Input: array([ 43, -12,  -1,  54, -42, -27])
Output: 43, -27

Input:
array([[  0,   1,  -7,  -6,   5],
       [  4,  -9,  55,  49, -41]])
Output: 0, -41

Input: array([  8,  11,  16, -56, -51, -49])
Output: 8, -49

Input: array([ 47,  53, -42,  35, -59])
Output: 47, -59

Input: array([  4, -63,  -9,  46])
Output: 4, 46

Input:
array([[ 32,   9, -29,  -8,  22,   5],
       [ 59,  14, -29,  -8,  24,  -9],
       [ 11,   4, -21,  -6,  15,   9]])
Output: 32, 9
---
array([[ -2.8,  -1.3,  19.8,   4.7, -15.2,  17.5,  26.8,   3.3,   4.1],
       [ 14.4, -12.1,   0.7,   6.4,  -9.2,   1.6,   0.6,  -9.5,  20.6],
       [ 22.0,   6.5,  -7.6,   5.2,  14.0,   3.0,  13.2,  29.8,  -0.9],
       [  8.4, -21.5,  -6.8,  16.0,   5.7,   0.1,  -2.7,   6.0,  10.1],
       [  0.1,  19.1,   1.2,   3.8,   0.8,  15.7,  14.3, -11.2,  20.0],
       [-21.1,   3.1,   9.3,  -4.7,   5.3,  13.6,   7.7,   4.0,   4.0],
       [  2.5,  -1.6,   2.4,   4.3,   5.1,  13.6,   2.1,  10.4,  -7.3],
       [ 13.5,   8.3, -22.2,  12.5,  -6.1,   3.3,  11.1,  -7.4,  -5.9],
       [ -7.4,   5.9,   8.2,  -3.2,  -4.3,  13.9,  -2.9,  12.4,  18.6],
       [ 11.2,   2.1,  27.2,   5.8,  -1.1, -11.7,  -6.3,   5.1,   0.9],
       [ -3.4,  -0.7,   3.0,  -0.9,   3.5,  11.1,   5.4,   6.0,  -6.1]]) | 14.4

array([[-1.51,  0.33,  0.71, -0.36, -2.35, -0.43,  0.17, -1.42],
       [-2.05,  1.32, -1.15, -0.01, -0.85, -0.34, -0.25, -0.77],
       [-0.95, -0.78, -2.17, -0.32,  2.54,  0.79, -1.05, -0.91],
       [-1.46, -0.16, -0.97, -0.33,  0.39,  0.82, -0.14, -1.36],
       [-1.77, -1.05, -1.57, -0.96,  0.48,  0.18, -0.46, -1.15],
       [ 0.88,  0.35,  0.31, -0.18, -2.71, -2.62, -0.96,  0.40]]) | -2.05

array([[-0.1,  0.9,  0.2, -2.3, -0.7,  1.2],
       [ 0.9,  0.1, -0.5,  0.8,  0.5, -0.8],
       [-0.1, -1.5, -0.4,  0.0,  0.2,  0.8],
       [ 0.2,  0.7, -1.1,  0.5, -0.6, -1.0],
       [-0.3,  0.7, -1.5,  2.5, -1.1,  0.1],
       [-1.9, -1.9, -0.1, -0.4, -0.3,  0.1]]) | 0.9

array([[-0.109,  0.084, -0.222, -0.097,  0.155,  0.036,  0.065, -0.031,
        -0.054, -0.106,  0.055,  0.079],
       [-0.023,  0.032, -0.050, -0.060,  0.122,  0.108,  0.120, -0.113,
         0.141,  0.051, -0.062,  0.010],
       [-0.027,  0.022, -0.090, -0.134, -0.023, -0.016, -0.091,  0.093,
        -0.075,  0.007, -0.041,  0.093],
       [-0.170,  0.077,  0.027,  0.095, -0.086,  0.058,  0.066, -0.073,
         0.074,  0.016,  0.039, -0.084],
       [ 0.023,  0.068,  0.044,  0.046, -0.060, -0.139, -0.036,  0.102,
        -0.072,  0.018,  0.004,  0.050],
       [ 0.071,  0.054,  0.033,  0.027, -0.014, -0.136, -0.088,  0.080,
        -0.101,  0.019,  0.000,  0.111],
       [ 0.003, -0.114, -0.010, -0.020, -0.051, -0.042, -0.077,  0.009,
         0.122, -0.067, -0.158, -0.158],
       [-0.049, -0.061, -0.130, -0.154,  0.090,  0.063,  0.104, -0.041,
        -0.071, -0.041, -0.065, -0.057],
       [-0.084, -0.032, -0.084, -0.162,  0.063,  0.044,  0.099, -0.065,
        -0.063, -0.036, -0.058, -0.081]]) | -0.023

array([[ 0.28, -0.38,  0.63, -0.53,  0.51,  1.44],
       [-0.06,  1.33, -0.22,  0.57, -2.32, -2.72],
       [-0.03, -1.50, -0.07, -2.29, -2.54,  0.88],
       [-0.08,  0.71, -1.00,  0.96, -0.70, -1.68],
       [-0.82, -0.75, -0.53, -0.82,  1.24,  0.74],
       [-0.49, -0.26, -0.59, -0.14,  0.82,  0.14],
       [ 1.34,  1.36,  1.49,  1.53,  0.76,  0.60],
       [-0.76,  2.66, -0.01,  2.49,  2.40, -2.76],
       [-0.02, -0.60,  0.29, -1.00, -0.30,  0.94],
       [-1.37, -0.36, -0.31, -1.20,  0.72, -0.28]]) | -0.06
---
59,54,38,82
39,36,47,29
22,33,20,27
=> 82, 20

95,38,43,30,99
57,27,36,97,91
53,19,34,87,86
=> 99, 19

7926,8031,5764,5889,8105,9747
9683,6898,9856,8870,8080,2212
8511,9926,3624,4367,7968,5756
=> 9926, 2212

26,-1,8,-24,-9,-32,-17 => 26, -32

-27,3,18,20,30,21,-15 => 30, -27

30,-34,-35,-12,24,33,-11 => 33, -35
